Here is a tiny trained network, its code and every weight. The questions are about switching its units off for an input and a target symbol, where a switched-off unit gives its printed mean instead of its output.

import numpy as np


def w(rows, s, z=0):
    codes = np.array(rows[::2]) - 128.0
    scale = np.full(codes.shape[1], s)
    scale[-1] = z or s
    return codes * scale


def softmax(a):
    e = np.exp(a - a.max(-1, keepdims=True))
    return e / e.sum(-1, keepdims=True)


def log_softmax(a):
    a = a - a.max(-1, keepdims=True)
    return a - np.log(np.exp(a).sum(-1, keepdims=True))


def net(x, mask):
    ids = ['αγδελξτφψω'.index(c) for c in x.split()]
    T = len(ids)
    res = E[ids] + P[:T]
    u = 0
    for l in range(3):
        r = res
        for j in range(3):
            rows = slice(3 * j, 3 * j + 3)
            q, k, v = (r @ M[l][rows].T for M in (Q, K, V))
            z = softmax(np.where(np.tri(T) > 0, q @ k.T / 3**0.5, -1e9)) @ v
            o = O[l][rows]
            res = res + np.where(mask[u + j], z, o[:, -1]) @ o[:, :-1]
        u += 3
    return log_softmax(res[-1] @ U[:, :-1].T + U[:, -1])


Q, K, V, O = {}, {}, {}, {}
E = w([
[116,68,73,143,182,108,116,58],'α',
[149,144,24,158,155,48,114,80],'γ',
[134,61,109,126,172,97,120,71],'δ',
[175,83,128,133,84,155,126,154],'ε',
[153,81,105,133,109,194,118,110],'λ',
[158,78,106,128,118,145,119,119],'ξ',
[58,197,158,140,164,255,109,159],'τ',
[178,124,73,153,41,184,123,175],'φ',
[151,76,142,120,141,101,128,119],'ψ',
[142,53,202,97,153,37,139,149],'ω',
],0.0059)
P = w([
[127,163,156,117,134,94,122,128],'0',
[54,7,16,36,52,231,217,21],'1',
[154,141,178,197,163,97,80,168],'2',
[66,53,15,49,45,149,224,43],'3',
[180,145,147,204,188,127,68,172],'4',
[80,91,30,39,47,115,226,71],'5',
[190,112,166,202,202,159,56,184],'6',
[80,127,66,46,54,88,211,63],'7',
[207,91,170,206,225,171,50,198],'8',
[66,151,98,40,47,80,192,63],'9',
[183,71,138,185,255,239,25,207],'10',
],0.0041)
Q[0] = w([
[203,87,149,216,227,130,16,171],'L0H0',
[203,87,148,216,227,130,16,172],'L0H0',
[54,168,107,40,29,125,240,84],'L0H0',
[191,113,143,208,171,145,41,181],'L0H1',
[191,113,143,208,172,145,41,181],'L0H1',
[65,143,113,48,84,111,215,75],'L0H1',
[2,235,161,82,160,225,125,176],'L0H2',
[1,235,161,82,160,225,125,176],'L0H2',
[1,236,162,82,160,225,124,176],'L0H2',
],0.0049)
K[0] = w([
[234,117,173,237,225,85,15,187],'L0H0',
[234,117,173,237,226,84,15,187],'L0H0',
[22,138,83,19,31,170,241,69],'L0H0',
[203,181,184,215,188,159,43,192],'L0H1',
[203,182,185,215,190,159,43,192],'L0H1',
[52,75,72,41,67,97,213,64],'L0H1',
[54,239,227,238,249,254,20,228],'L0H2',
[55,238,227,238,249,254,20,228],'L0H2',
[53,238,226,238,249,254,21,227],'L0H2',
],0.006)
V[0] = w([
[78,169,141,27,2,127,239,130],'L0H0',
[202,148,186,206,210,67,44,200],'L0H0',
[201,145,183,212,218,68,38,196],'L0H0',
[164,175,156,225,207,147,34,188],'L0H1',
[179,196,168,201,142,129,64,204],'L0H1',
[90,72,106,33,70,106,216,65],'L0H1',
[202,67,62,67,58,53,191,72],'L0H2',
[148,49,35,70,70,108,190,52],'L0H2',
[211,69,64,67,54,46,192,75],'L0H2',
],0.0059)
O[0] = w([
[90,182,149,59,3,115,185,68,83],'L0H0',
[190,130,170,200,210,74,71,190,31],'L0H0',
[189,127,165,202,216,75,71,192,38],'L0H0',
[176,143,130,220,183,119,57,208,81],'L0H1',
[191,175,154,206,126,101,49,204,37],'L0H1',
[75,103,132,37,90,134,205,50,179],'L0H1',
[200,71,107,122,107,77,137,101,163],'L0H2',
[184,64,76,129,121,112,128,94,252],'L0H2',
[202,74,112,122,106,73,137,102,151],'L0H2',
],0.0053,0.0017)
Q[1] = w([
[119,179,92,156,134,126,114,121],'L1H0',
[137,77,164,99,121,130,143,135],'L1H0',
[137,77,164,99,121,130,143,134],'L1H0',
[55,155,136,84,108,139,170,108],'L1H1',
[117,163,150,161,181,204,87,193],'L1H1',
[43,150,134,70,93,127,184,97],'L1H1',
[113,136,86,63,9,82,216,68],'L1H2',
[152,104,160,192,254,169,39,179],'L1H2',
[84,189,103,92,38,197,178,137],'L1H2',
],0.0051)
K[1] = w([
[249,115,189,223,208,17,36,196],'L1H0',
[8,140,65,35,50,238,219,61],'L1H0',
[10,140,64,37,51,237,217,62],'L1H0',
[126,124,100,39,14,106,255,79],'L1H1',
[174,99,124,152,157,103,97,134],'L1H1',
[115,132,106,56,36,117,223,89],'L1H1',
[66,158,149,86,114,107,161,119],'L1H2',
[194,101,106,179,138,150,88,142],'L1H2',
[80,116,164,52,166,78,166,90],'L1H2',
],0.0058)
V[1] = w([
[50,81,127,52,89,202,189,87],'L1H0',
[197,181,144,186,138,57,85,173],'L1H0',
[201,179,137,201,166,53,69,170],'L1H0',
[67,201,220,161,185,137,89,180],'L1H1',
[194,111,173,139,136,20,117,150],'L1H1',
[249,37,117,116,120,2,137,107],'L1H1',
[88,127,140,108,185,101,135,82],'L1H2',
[168,124,119,147,72,159,120,175],'L1H2',
[137,163,186,118,51,148,143,179],'L1H2',
],0.0051)
O[1] = w([
[124,48,160,75,129,176,139,152,253],'L1H0',
[134,216,109,167,118,65,115,93,18],'L1H0',
[132,206,100,179,125,76,118,107,2],'L1H0',
[138,88,149,163,121,58,88,158,49],'L1H1',
[193,195,188,180,184,108,150,125,78],'L1H1',
[179,225,172,154,208,200,211,113,131],'L1H1',
[97,42,98,247,32,153,238,253,138],'L1H2',
[150,202,161,9,231,108,22,9,119],'L1H2',
[94,225,206,22,79,37,98,34,103],'L1H2',
],0.0039,0.0079)
Q[2] = w([
[153,87,93,141,152,160,93,166],'L2H0',
[105,167,163,115,103,91,161,89],'L2H0',
[112,116,92,118,63,29,114,89],'L2H0',
[114,138,166,88,147,115,101,66],'L2H1',
[132,142,166,106,163,113,95,81],'L2H1',
[127,139,169,97,155,107,100,70],'L2H1',
[86,63,154,43,91,115,134,143],'L2H2',
[129,121,120,96,62,2,149,12],'L2H2',
[84,157,224,53,60,49,165,102],'L2H2',
],0.0036)
K[2] = w([
[135,161,132,223,241,121,10,165],'L2H0',
[114,96,122,25,11,146,251,92],'L2H0',
[8,163,176,77,64,215,165,164],'L2H0',
[59,77,115,81,77,188,156,150],'L2H1',
[72,92,44,84,85,176,171,72],'L2H1',
[7,32,22,33,28,253,200,85],'L2H1',
[76,162,100,143,57,122,117,103],'L2H2',
[55,130,152,94,54,165,189,130],'L2H2',
[98,137,108,116,48,158,210,73],'L2H2',
],0.0052)
V[2] = w([
[91,174,240,137,145,146,107,182],'L2H0',
[111,22,85,97,125,187,160,115],'L2H0',
[182,139,64,121,102,47,144,74],'L2H0',
[151,111,134,199,214,102,97,181],'L2H1',
[112,102,37,92,94,220,85,95],'L2H1',
[116,106,102,56,58,193,144,73],'L2H1',
[112,180,5,149,111,137,120,70],'L2H2',
[132,139,254,114,137,118,125,188],'L2H2',
[148,54,237,105,149,129,138,177],'L2H2',
],0.0053)
O[2] = w([
[54,64,133,136,42,71,83,100,119],'L2H0',
[83,189,69,146,177,99,199,164,234],'L2H0',
[254,179,222,115,185,213,134,97,49],'L2H0',
[135,98,84,194,112,139,173,196,232],'L2H1',
[60,103,81,57,149,119,87,116,142],'L2H1',
[77,133,131,69,142,118,107,79,76],'L2H1',
[219,80,106,65,180,171,15,196,69],'L2H2',
[71,142,191,177,42,59,156,50,49],'L2H2',
[29,175,126,184,96,109,255,76,254],'L2H2',
],0.0052,0.0038)
U = w([
[108,108,81,145,167,150,170,224,95],'α',
[219,142,173,118,184,213,89,222,47],'γ',
[111,156,87,149,155,112,183,181,58],'δ',
[121,149,159,105,136,115,112,50,72],'ε',
[118,81,114,99,96,176,129,86,249],'λ',
[114,185,99,108,157,103,143,141,118],'ξ',
[98,60,105,146,22,39,47,182,127],'τ',
[147,160,173,30,161,128,62,20,194],'φ',
[122,142,161,161,123,119,148,84,57],'ψ',
[124,168,204,201,47,88,209,4,204],'ω',
],0.0037,0.0011)

Each question gives the input, a string of symbols that net reads in full, and the target symbol t.
The units are the heads (3 rows each of Q, K, V and O). Each row of codes is followed by its name. A weight is (code - 128) times the scale printed after its matrix; where a second scale follows, it is the last column's (O and U).
mask holds one flag per head, layer by layer. A switched-off head (its flag False) gives its mean, the last column of its rows in O, instead of its output. The means were averaged over made-up inputs and are rounded, as every weight is.
A unit's drop is (log p(t) with every unit on - log p(t) with that unit switched off) / (log p(t) with every unit on - log p(t) with every unit switched off).
The circuit of an input: a set's keep is (log p(t) with only the set's units on - log p(t) with every unit switched off) / (log p(t) with every unit on - log p(t) with every unit switched off). Starting from all 9 units, units are removed one at a time, each time the one whose removal leaves the highest keep (on an exact tie, the one counted first), for as long as the keep stays at least 0.8.
units of the circuit, in order: the units of the circuit, biggest drop first
most important unit: the unit with the biggest drop
which heads matter: for each layer, one digit per head in row order, 1 if its drop is at least 0.15 and else 0, layers parted by /
drop when u is switched off: that unit's drop, to one decimal
input γ γ ξ, target γ: units of the circuit, in order : [L1H0, L2H0, L0H2, L2H2]
input φ α τ τ φ γ τ ω φ, target τ: which heads matter : 001 / 010 / 100
input φ τ γ ξ τ ξ ω τ τ, target ω: most important unit : L2H2
input τ τ τ α τ, target τ: units of the circuit, in order : [L0H2, L1H1, L0H1, L2H0]
input ε φ τ ξ τ φ γ φ λ, target γ: which heads matter : 111 / 100 / 100
input φ ε ξ τ τ τ φ λ φ, target φ: which heads matter : 110 / 101 / 010
input τ φ ψ, target τ: which heads matter : 011 / 010 / 100
input δ τ γ τ ξ γ τ γ τ, target τ: which heads matter : 111 / 010 / 100
input α ω γ ω α γ γ τ γ γ ω, target γ: which heads matter : 110 / 100 / 100
input φ τ ψ τ φ δ α, target φ: which heads matter : 110 / 111 / 010
input τ α τ ξ τ φ τ ξ ω, target τ: units of the circuit, in order : [L0H2, L2H0, L1H1]
input ε τ γ τ φ τ τ ω δ, target τ: units of the circuit, in order : [L0H2, L1H1, L2H0, L0H1]
input τ ω ω α τ ω ω τ ε, target ω: which heads matter : 110 / 010 / 001
input γ τ α, target γ: most important unit : L1H0
input φ ε α ψ τ ω γ τ φ, target γ: units of the circuit, in order : [L0H0, L1H0, L0H1, L2H2]
input α φ ω γ ω, target ω: which heads matter : 100 / 010 / 001
input τ ψ ω ω τ φ ω, target τ: units of the circuit, in order : [L0H2, L2H0, L1H1, L0H1]
input λ φ δ τ ψ τ ω ε δ, target ω: units of the circuit, in order : [L2H2, L0H0, L1H1]
input δ γ ω γ λ ψ ε τ γ ξ γ, target γ: which heads matter : 110 / 101 / 100
input α α τ ε, target λ: units of the circuit, in order : [L1H0, L0H1, L0H0]
input ψ λ τ λ γ, target τ: most important unit : L0H2
input ω τ τ γ φ δ γ γ ω ω τ, target ω: which heads matter : 111 / 110 / 001
input τ φ γ δ ε τ τ α ω τ α, target ω: which heads matter : 110 / 110 / 001
input ω τ ε α ω α γ τ φ τ ε, target φ: which heads matter : 110 / 111 / 110
input δ δ τ ψ γ ξ φ τ α, target φ: drop when L0H0 is switched off : 0.5
input γ ω δ γ φ ξ ε ψ γ ω ω, target γ: drop when L2H0 is switched off : 0.4
